1 [ 11  -1  -1  27 -16  -1 -21 -10   8  -9  16 -10   4  -6  -4   7 -23   8
   3  10  27   0  -6  -8 -23  -9   2  17  33  -7   1   7   4 -21  13 -13
  -9  11   7  20  -6  -1   0  31   6 -18 -15  -4   5   6  -1   6   7   0
  -8]
2 [ 29  -2   0 -39 -13   6   4 -16   1  -7  -2  -6 -10   1  -5   1 -20   1
  -2   1  12  -1   1 -13 -42   1  22  12   9  -1   9   1   1 -30   9   8
   9 -11   6 -12  11   0  -3  22   9   2 -18   5  11  -3  -3  11   8   0
  -7]
3 [ 21   4   7 -21  18   4 -19  13   4   7 -18   1  -5   1   1  -1 -21  17
   5  -7  11  -5  -6  -6  -5  -8 -12   3  12  -4  -7   4   0   4 -24 -25
   4   0   8  23  -8  44  -6   4   5 -12   6   0   5  -6  -5   2  29   2
 -18]
4 [ 20 -10   2   6  -5  -2  -2   3  12 -11 -13 -13   5  -4   0  -6 -12  15
   0  -3  16  26   6  -7 -34   3   8  23  30  -1 -18 -11  -4  -5 -11  -3
   2  11  17 -38   4  19   3  18   3 -22  -3   3  15 -12  -3   0 -23   1
 -17]
5 [ 11   8  -3  60  -2  -6  -8  13  -2  -7  -9 -12  -1   0  -2   5  -6  13
   0   1 -11  -7  -5  -9 -31  -2  -2   3  50  -5  -5   8   4 -13  -7 -21
   7   7 -10   4  -4  13   0  -2 -12 -19  -6   3   9  -2  -2  -4 -16  -7
 -11] : 1 4 3
6 [  6   5  -5 -41   3  -7   6   6   8   6   6   9   0  -7  -2   6 -24   5
 -10  -1  24  13  -5 -16  34   0  18   0   6   5   8  -3   2 -23  12 -11
 -14  14  -1 -44  -4 -12  -3   9 -16 -12 -11   1   0  -7  -3  -4  -8  -2
 -22] : 2 4 1
7 [-20   4   1 -29   2  -1 -23   2   8  -6 -13  -9   7  -2 -10   4  -5  10
   0  -3   0   5   1 -12  17   1  14   9  -5  -3  -2  13   5  -6 -21 -18
   2  -4 -16 -45 -14  35   4  17  -2  -3  -6   3  -3 -11 -13  12 -23  -4
 -27] : 6 4 3
8 [-16  -7  -3  -1  -8  -2 -13  -3  -7  -1  26   3   7 -11   9  -7 -12  -9
   0  -9  20   0   6   1 -35 -13  11  14  -2  -6  -3  -2   5  -1  14   5
  10  -7  15 -20 -14  -5  -1   1 -19   9  -5  -5   5  -1   5   2  15   3
   8] : 2 1 4
9 [  5  20   0 -19  -9  -2  -3   6   6  -6  23  13  -4   1  -1  -2 -30 -15
  -4   4  16  -3 -19   4   9   1  27  -7  -1   2  -1  -8 -11  14  11 -39
  -4  -5  16 -28 -13  19  -2  -2 -11   7   6  -4   3  -8  -3   5   6   3
 -31] : 6 8 7
10 [ -1 -21  -7  47 -15   8   3  -7  -2  -5  16  -1   6  -9 -15   2  -7  10
   7   3  -5  -9   1  -6  15 -11  11  27  -9   8  -6   2  -6  -6 -11  -1
   0  16 -11   3 -11  -4   5  12  -8   5 -24  -1   3  -1   5   5 -18  -6
  -9] : 1 5 8
11 [ 20   6  -3 -55  -4   4  19   3   5   1 -14  -9  11  10   7  -3  -9  -5
  -5  -3   8   1   7 -11 -32  -9  -7  -6  63   5   1   1   2   8  -9  10
   0  18   3 -19  15  -1   7  -7   4 -16   1   6  12   4   7   8  33   4
   1] : 2 4 3
12 [-21   3   7 -15   5   3   0   6   9   8 -10 -13  -3   5  -5  -6  -3  -1
   3  -3  -3  15  17  -3  23   5   4  18  -8   1   1   4  -3 -16  -6 -18
 -12   1 -12 -41  13  21   6   3   4  10  -5   1   5   8  -4  12 -23   6
   3] : 7 6 4
13 [ 19  -3  -5 -31 -12   2  10 -10  -8   3 -17  -2  -7  -1  10  -2 -11   0
  -4   6  14  -9  12 -19  13  -1 -10  -6   9   8  -9  -9  -2  -1 -15  36
  10  -5  -8  29  22  -4   5   0   7  -2  30  21  10   5  -6   7 -22  -4
   3] : 2 11 3
14 [ 29   5   2  -5   9  -1  39 -17   4   3  18  -7  -7  -1 -14   9 -25   4
  -7   4   0   6   0   1 -27  -1  20 -17   2  -6 -12  -8  -3 -23  24 -30
  10  17  10  -3  -4  12  -5  -5  -9   6  -7  -7  13  -1  -1  18  15  -2
  -7] : 2 9 8
15 [-13   7   3  25 -12   6 -14 -15  -6  -4  14   3  -1  -1  -9   5 -23   9
   3  -1  -1   3 -14  -7  33 -17  14   3  -3   0 -12  -6  -4  -1  19 -25
   5  -1 -16  -8  -8  17  -1  20  -4   2 -15  -3  12   9   8  -1   5  -6
 -23] : 10 9 1
16 [  1  -3  -5   4  -9  -8   1  -8   6  -2  22   3  -1  -8   1   9  16  -2
   3   1   0 -11   6   4 -27   5  23  -6   3  -1   6  -1   8  20   6  -9
  -5  -5  20 -45  -4  -9  -1  17 -12  10 -10   5   1  -1   1  -9 -19  -3
 -14] : 8 9 4
17 [  8 -11  -4 -44   3  -1 -16 -13   4  13  -2   7  13  -2 -10   0  46  -6
  -3   3   0  -5   0   8 -41  -4 -13  -3  18   0   9   5  11  13   0  -4
   2   0   3  23  12  -6  -4  16  11   4  -1   1   0  -4   7   0 -23  -4
 -13] : 16 2 13
18 [-13   6  -4 -41   0  -1 -14 -10   6  -5 -14   6  -2   4   2  -2  -8  -1
  -3   1   3  -8  11   5 -19 -11  -2  22 -11   4   4 -20   7   1  -7  -2
 -18  -8 -20   9  13  -1   5   6  14  11 -10  -6  -2   4   2  -1 -23  -1
 -10] : 17 12 2
19 [  7  -7   1  63  -1  -1 -19  -4  -5  -6 -13  -2  -7  -2  -5  -3 -13   7
  -4  -3   1  -6 -12 -14 -24   7  11  -7   5   3   9  -7   4 -19  -2  -2
  -2  -7  10 -20 -11   5  -2  -3  14  -8   0  -8 -10  -2  -1   2  19   2
 -16] : 5 1 10
20 [-12  12  12 -16   7   7  -1  12   3  -3 -14 -10  -7  11   0   3 -20   6
   5   3 -12  14   0  -4  63  -4  -5   1  -1  -4 -26   0  -3 -13  -7 -48
   9   9 -12   3  12  23   1   1 -11  29  17   1  12   4  -1  -2  -5   4
 -11] : 12 15 7
21 [ -3  20  -2 -42  -3 -10  -6  -3   4  -1  -7   1   5  -6  -8   1 -17  12
   4   3  -5  -5   2   5   3 -12  -1  18  -8   1 -12 -10   7   9 -17  -5
  -3  -3 -11  -6   8 -10   5   9   7   8  -7  -6  -2  -1  -5   8 -23  -2
  -8] : 18 12 7
22 [-22  11   8   6   3   6 -10  -2  -1   0  -6  -6   1  19 -16   0   9  -7
  -9  -6  -3   1  13  -7  28  -3  14  16 -14   5  10  15   0 -28  -3 -17
   3  -7 -18 -31  -4  30  10   7   9 -18  -5  10  -5   0 -13   5 -11  -4
   6] : 12 7 15
23 [ -9   9   1 -26  10  -5  22  -5   8  -3  12  -4   8   8   9   9   1  11
   1   1   2  -5  12  -3  21 -13  -5 -26  35   1   2   2   0   6  -9  -8
 -10  16   0  24  13   4   7  -5  11  -6  -1   6  14   5   1   5   9   9
  16] : 11 13 21
24 [ -1   4  -1 -25  14  -2  19  25   9   8  -6   5  -4   5  -5   7  -5  -9
  -9   1  11 -11  16  -1  -7  -9  -6 -10  24  10   3  16 -13   6 -10 -24
   4 -10   9  48 -16  -3 -14  -3   1  25  25   2   1   7  -3   4  17  -4
  21] : 23 3 13
25 [ -2  13  -6 -12 -14   0  -3   9  -2   0  -8  -3  -4  -1 -10  -5 -28  -3
   1  -4  27 -12  -8  -5 -32  -5  20   4  -7  -3  -4  -3  -7 -23  14 -15
  -1 -11  15 -17  -1  -5  -7  -1  -3   0  10   3  -3  -4   2   4  -3   4
 -15] : 8 2 9
26 [ -6   7  -3  40   0   6 -10  -3   4  -4  15  -2 -11  -1 -11   0 -21   9
   6  17   0  18  -7  -6  -5  -4   4  13  -8  -3 -13  -1  -2  16   2 -22
  10  -2   7 -12   5   9   6  32   4  -9 -16   0   6  10   2  -6   8  -2
  -4] : 15 10 1
27 [ 13 -14  -3 -51   7  -1  -4   0   1  -5 -12   1   0   1  -7  -4  -5   1
   3  -1 -10 -10   8 -10 -16   3  -9  -7   0  -9  -8 -12 -11  -5 -19 -12
  -2   8  -5  -2 -13   7   2   6   6  -3   0  -4  13   1  -3   6  28   0
 -16] : 3 21 18
28 [ 15   5  -1 -40  -5  -4   3  13   1  -1  -8   3  -5  -2   5   1 -24  -6
   2  -4   7   4  -5  -9  11  -2   3 -29   2   0  -9   5   3  -4  11 -14
 -13  -2 -12 -33  -3  -3   0  -4 -13   2 -15   9   2  -2   2  -4  25   3
 -18] : 6 27 9
29 [-12  12   8  -8   5   5  -2   9   9  16  13   7  -4   0   4 -12 -13  10
   2   3   0  12  -1 -10  61  -6  -4  -4 -11  -4 -12  -9  -4 -15  -3 -24
   7  -4  -5  -9   3  26   7  -1   1  23  -2   3   0  -5   6   4 -23  -2
 -14] : 20 12 15
30 [-11  10   1 -11  24  -6  14  14   2   8 -15 -13  12  13  -6  -5 -12  11
  -3   3  18   5 -11  -4 -21 -14   7  -6  32  -5   2  -7   1  12 -13  11
   9   2  -5  45   1  -2 -13 -14  -6  15 -10   7   0  -6  -6   4  31   9
  -2] : 24 23 3
31 [-16   9   6 -18  -7  -1 -11   7  -1 -12 -15 -14   6  30 -16 -13 -15  -8
   5  -5   7   6   0   6  25   1   4  16   5  -2  13  15   1 -14   4  -6
 -15  -9 -15  -8 -11  16   3  15  -1 -16   9   1   4  -1   1   1   0  -2
  -2] : 22 12 7
32 [ -3   6 -10  63   5  -9  -2   6   6  -7  -8  -8  -9  -9  -4   5 -18  14
   4   6  -6  -4  -7  -7 -20  -8  12  -6  -2   0  -5  -2   4  -2 -10 -15
   1 -12   8  -4  -7  22 -13   4  12 -15  -5  -4  -1  -8  -3  -3 -21   2
  -3] : 19 5 26
33 [  6  -4   6 -39  21   0   9  11   7  10  -1  -6  -4  13   0   4   3  10
   0   9   8  -8  13   4  -8  -7  -7 -21  36   3   5  16   5   3  -9 -17
   1  -6 -14  33 -14   7   2 -15   4   3  31   5   3   4   1  13  25  -1
  21] : 24 23 30
34 [ 23  -3  -6 -53 -20  -8  -3  10  -2  -5  18   3 -13  -6  -2   6  -5  -7
   3  -5   1 -16   0  -5 -21   4  -2 -16   1  -6   9   8  -2  14 -14  -6
 -16   0  18 -34  -9   6  -7   2  -2  13   3   2  -1  -2   3  -7 -14   6
 -23] : 16 28 27
35 [ 11  -2 -15   5 -16  -3   4   9   3  -5  12   6   3   6  -1  -2   2   9
   9   0   1  -3  -7  -4  27 -13   4  11  -3  -2 -14   2  -6  -8 -21 -10
  -3  10 -17  40 -17 -16   2   7  -9  -4 -19   0   1   2  -8   4 -18   7
  -5] : 10 21 15
36 [-13  13   0 -40   9  -3  -8   6  -1  14 -10  -4  -2  -6  -9   5   6   3
  -3   6  17  -4  -3   0 -17  -4  19   7  14  10  -9 -13  -4  -5  -7  18
  16 -11   1  -2   7  -4   4   2 -16   6   9   1   3  -3  -9   7   2   8
   9] : 21 25 18
37 [ -4   9   1  -9  -3  -1  19  -9   3  -5 -16   0   3   1  -1   1  15   2
  -8   0  -5  -4   2   7 -16 -11   0 -15  -1  -6  13   0   3  15 -14 -14
 -12  12   9  16  -4   3  -1   5 -16 -15 -12  10   7  -2   8   3  21   1
   0] : 23 27 30
38 [ 12   0  -2  42 -11  -3 -15   4  -2  -6   0   1  -5   9 -17   2  -7   5
  -2  -6  15   8  -8  -1   5 -18  16  17   5   5  -3  17 -13 -21   9 -18
  15 -12  -5   2 -11   6   1  27 -11 -13  -6  -8   8   1 -10   4  24   4
  15] : 26 1 15
39 [ 19  14  13 -37   4  -1   0   5  -3   2 -12  -1   4  10   9  -5 -18  -5
  -3   0  21  -1  12  -4 -15   1  11   5  13  -2  15 -10  -1   0  -5  -8
  -6  -7  12 -22  -6   2 -10   0 -18  -1   6   0   1 -10   2  -2 -18  -6
   6] : 25 36 34
40 [-15  -3  -4  52  -2   4 -15 -10   4  -8  22  -9   2   1  -6  -5 -26  18
   1   8  -1  -6   7  -4  55 -15   8  14  -7   4  -2  -6  -7  -9   8 -30
   2  -3 -17 -44  -6   9   4  18  -8  -2   2   1  10   1   2   5   6   4
  11] : 15 26 10
41 [-13  10  19 -16 -15   5 -15  -5  -1  -2  -6  10   7 -11  12  -3  -8 -13
  -6  -5  15   1  16  -4 -23  -6  25  10  16   3  17  -3  -1  -8  11  34
  -7  13  12   6  -6  -7  -9   3   1  -6   2   1   8 -15   6   0  15   8
   4] : 8 36 39
42 [  9   1  -4  19 -17   4  17  12   0   5  -6  -4  -5  -2  -4   5  -9   0
  10   1  -4   8   9  -9 -12  -3  11  -8   5   1  16  -8  12  -9   3  17
   4 -16   3  34  19   1  -8   5   3  -2 -13   6   1  -9  -4   7  19   6
  16] : 37 30 41
43 [ 18  18  19 -18   9   1  34 -15   2  12  -1   5  -6   8   7   3 -10  -4
 -12   1   9 -13   8   9 -17   5  11 -15   3  10  20 -10  -5   6   4 -18
  -8  -1  15 -20  -1   2   0  -2 -19  -4  -6   3   3  -1   1   4  -5   5
 -13] : 39 37 14
44 [-23  -5 -11 -34  -5  -1 -10   8  -3   1  23  -2   6  -1  -2   4  -3  11
   4  -4   5  -9  -6 -12   7  -1  27  18   8  -1   9   0   7 -19  14 -30
  -6  -9  -7 -50   1  18   3  11  -2 -18  -4   9   0   4  -6   8 -19  -2
  -3] : 7 12 6
45 [ 30   3   5 -12  10   5  -3  -7   2  -6  -1  -2  -9  -3  12   0 -18   3
   7   1 -11 -10   9 -12  35  11 -14 -12  12  -6 -12  -5  -6   9 -12 -10
   5  16  -1  -9  -7  21   3  -5   7  -9   3  -1   7   4  -6  -1  34   1
 -15] : 27 3 28
46 [-26 -11  -2   0  -5  -7 -20   1   2  -2  11   8   5  -8   3   2  27  -3
   3  -2  -7 -13   2   0 -30   1  13  -1  11   1  15   1  -1   4  19  -2
 -10  10   8 -49   2  -4  -2  11  11  20  -7  -2  10  -4 -16  -1 -14   3
   6] : 16 8 44
47 [  0   9   4  63  10   8 -19  -6   3  -4  21   5  -6  14  -9   1 -24  -6
  -6   8  16  11  -6 -11  63   2  14  -8 -21   8   6  22  -2   8  26 -22
 -11 -11  13 -45 -16  -1   3  -2  10  -7  -7  -1   1  -2  -1  -3   7   5
  -9] : 40 15 26
48 [ -7  14   1 -49 -11   7  -1   1   3   1  17 -13   6  -5  -5  -1 -27  -7
   0   5  36   6  16   0 -20  -9  22  23  -9  -2  17 -11  -8   9   7  15
  -8   1   5 -48  -3  -7  -7  10  -5   9 -22  -4  13  -7   7   0  24   2
 -10] : 8 39 2
49 [-22   6  -8 -34  -7   9 -16 -12  -1 -11  15 -11   7  30   3  -7  -5  -6
  -6   7 -10 -11  -1   2  -4   7  19  14  -6  -2   7   0   4   0   8  -8
  -8 -10 -14 -18  -8   9   6  10  -7  -8 -17   2   0   6  10   5 -27   0
  15] : 44 31 18
50 [ -1  -4  -1  63   4  -3   7   8  -6  -3  21  -5   2   7  -3  -1  10  -1
  -1   4  -4   2  -6 -10  35   4  15  10 -18   1  -2   9   5 -22  20 -15
   1  -5  13 -31  -1  -3   2   5   7  -3   6  12   9   0   4  13  -4  -4
  10] : 40 47 10
51 [-10   3  17  23 -15   8 -18  15   3   1 -24 -19   1  16  -5  -6   3   2
  -7   2   0   2 -16  -2 -35  -2  22  14  29   4  16  14  -4 -23  11 -18
   9  -4  -2  33 -11  15  -6  10  -3 -20 -12  -2  -4   4   6   6  28  -1
  -2] : 38 1 5
52 [ 16   2   1 -39 -10   8  -5   2  -5  -3 -16  -9   2   2  -2  -1 -20   2
  -7  -1  14   9 -13  -1 -41   5   3 -17  20   0  21  -4  -3  -4  -1  31
   1  -7  12  -7  15  -8   5  -5   5   1  -5   5   0  -7   6   6  -8   1
 -12] : 2 39 36
53 [-22  12  -9 -56  -5  -9 -11  14   6  -8  20   8   9  -3  -7   4   0  -4
   2  -9   1   4 -15   5 -26   7   4  12  23   2   7  -8  -8  20  17   1
  -7   9 -10 -43  12  -9   1  12   7  10 -17 -12   2  -4   5  -1 -22   7
 -12] : 46 21 34
54 [-28  17   6   8  13  11  24  -4   5   2 -16  -6   0   3   3  -2  -4  13
   3   7 -13   9 -10  -3  17 -10   2   4 -16  -9   2  -4  -2 -20  -2 -32
  -7 -11  -8 -39  17  10  -5   3   1  26  -3   1  13  -3  -4  -1 -18  -3
  -8] : 12 29 22
55 [ 27   5 -12 -17 -11   9  22  -4   3  -4 -19  -5   0  -4   1   2 -15   0
  -1  -6  -6  -1   4  -7 -22  15  -3 -19  25   2 -13   9 -10   5  12 -22
 -15  10   7 -44  17  -7  -5  -2 -10 -13   2  -4  24  -7   3   7  22   5
   1] : 28 11 43
56 [  8   6   2 -53   4   0  -9  -4   8  15 -15  -7   6   5  -6   4  -5   9
  -3   3   2 -14   3   3  -6  -9   4  -7   3   5  -2  -7  -6  -2 -10   1
  14 -13  -4 -13   9  -2   6  12  -9 -10 -12  -5   1  -2  -3  -4  25   2
   9] : 36 27 21
57 [-27  12   9  11  -1   5 -12   4   6   2   4  -3  -2  12   9   1 -22   8
   4   0   4  36   0 -12  16  -4  15  -2  -1  -1  -4   2   0   5  17  -9
 -23   8  -9   1  17  33   8   7  10  19 -10 -11  12  -2   5  -2 -16   3
 -27] : 15 29 12
58 [  8   0  -7  20  21   1   1  -5 -10   3  -2 -11   1  -1 -11   9 -25   4
   3   3  22 -10   4   0 -26  -5  19  16  30   9  -3  -2  -4 -19 -11 -19
  14  -3  16  10 -13  -6  -2   8  -8  -4   6   5   7   1   1  13  18   5
   6] : 1 38 25
59 [ -5   7   5  45   1   9  29   1   2   4  -9  -1   2   4  -2   8   2  -7
  -4  -2  15   2  -2   5 -15  -2  17   3  -8  -7   9   2  -4 -26  14  -9
  -1   5  16  27 -21 -18  -7  -4 -14  -7   6  -2   3  -2   9   1  10   9
  -5] : 58 42 37
60 [-30  12  17   6  -2   6 -13   2   5 -11 -16 -17   5  34 -10   8 -31  -4
  -9  -1  11   2   6  -5  35   2  14  19 -11   1  -6  10  -5 -21  -8 -23
 -17  -6  -6   7 -10  15   0  37   2 -12  23   4   6   5  -8   2   7   0
  -7] : 31 22 15
61 [ 28  -6  -3 -37  -5   3   8  -3  13  -6 -12  -9   9   0   7  -4 -28  -3
   0  -2  19  11 -14  -7 -49   4  -5 -19  40  -2  -5   0   5  -4   7 -12
 -14   7  21  -5   2  -4  -1  -4  -3 -14  10   2  11  -4   9   8  -2   1
  -2] : 52 11 55
62 [  5  -8   1 -37 -12  13  -6   0   2  -6  18 -13   5  -7  -3  -6 -21  -5
   0  -3  -3   7   3 -12 -28 -14  18  20  -1  -5   8  -2  -5 -17  14   8
 -17  -3   8 -43   4  -2   5   7  17  -1  -4 -10  -5   4  -9   8  -9   2
  -1] : 2 48 25
63 [ 19  -7  -9  12   7   0   9 -16   5   3  12   2 -10  -7  -9   6 -25  -7
  -4  -1  18  -2  13  -3  19   2   6  18   2   5 -16  -2   2   6  14 -26
   8   7  -7 -11  -7   0   4  28   4   3 -22  -2  16  -6   6   4  -7  -2
 -26] : 15 26 10
64 [-13  -5  11  38 -12  -8  -4  -4  -3   3  19   3  -4   3  -3   3  19  -5
  -4  -1   0 -16  -9   8 -39   2  18 -10  -2  -5  15  11  -2  -3  17 -11
  -5 -10  18 -19 -16   0  -2   6 -17   3 -15  10  -7 -11  -2  -6 -18  -5
  -4] : 16 46 8
65 [-18   2   2 -40   0   7  10   7   9  -5   1  -8 -13  19  -2  -4 -21  16
 -11   0   5   1  -6  -1  59  -3  -8   6   4   1  -4  -4 -12 -17   9 -11
   3   1  -6   6   6   9   5  -4   9   5  13   4   8   9  -1   5  10   5
  12] : 20 29 31
66 [ -7  12   3 -39   7  -3 -18  -1   6   1   3 -14  -1   2   4  -3  -9  12
  -2   2  17 -18   8  -6  19  -3  -6  15   0   3 -17   3  10   5  -9 -17
   4 -13  21 -19   8  11   3   0   0 -12  11  11  -1  -6   3  -1 -17   3
  27] : 21 39 56
67 [  0  -7  -4  11 -16  10   1   6   5  -3   0 -13  -3  15 -10  -9 -13   8
   4   4  -6   8  -8  -2 -26  -8  -7  20   8  -2  -1   3 -10  19   2 -13
  14  -4 -13  22  -5   6   3  38   3  -4  -8  -6  10  10  -1   5  -9   0
   2] : 26 1 38
68 [-18  -2  -7 -54  -6  -2  -5  23   0  -4  -2   2  -6  14   7  -4 -11  11
  -8  -1  -3   9 -13   2 -23  -3   0   9 -10  -3 -11  -2   0  -3  -2  -6
 -14  -3  11  30   8  12  11   6   6  -5   7  -4  -7   3   0   2 -15  -1
  -1] : 18 21 36
69 [  7   3   3 -63 -23 -11 -11  -3 -11   1  -5 -10   6  -4  -1  -1 -25  -6
   1   3  17   7   8   7 -46  -3  26   2  -2  -6   3  -3  -3  15  -1  46
  -7   1  19 -25   3 -12  -4  12 -16   2 -25  -4   6  -3   7   1   7   3
 -13] : 48 52 2
70 [-26   3  15 -34 -13   5 -18   0   2  -5 -13 -18   5  11 -18  -2 -29 -17
   1  -5  15   0   3   3  45  -2   9  17  -6   4   7  25   4 -17   0  -5
 -23  -1 -12   4 -14  14  -2  11   8 -16  22  -6   1   7  -5   6  23   0
  -1] : 31 60 65
71 [-27  -8  -2 -45  -5   3 -14  -5  -1   0   8  -3   0  16  -9  -3   0   2
   4  -7 -10 -12 -11  -8 -32  -2   3  22   1  -3   6  -9   5  24  -4  -2
  -5   9 -23 -12   5  -8  12  13  -2 -16 -18  -7   6   2   3   7 -29  -3
  -8] : 49 18 53
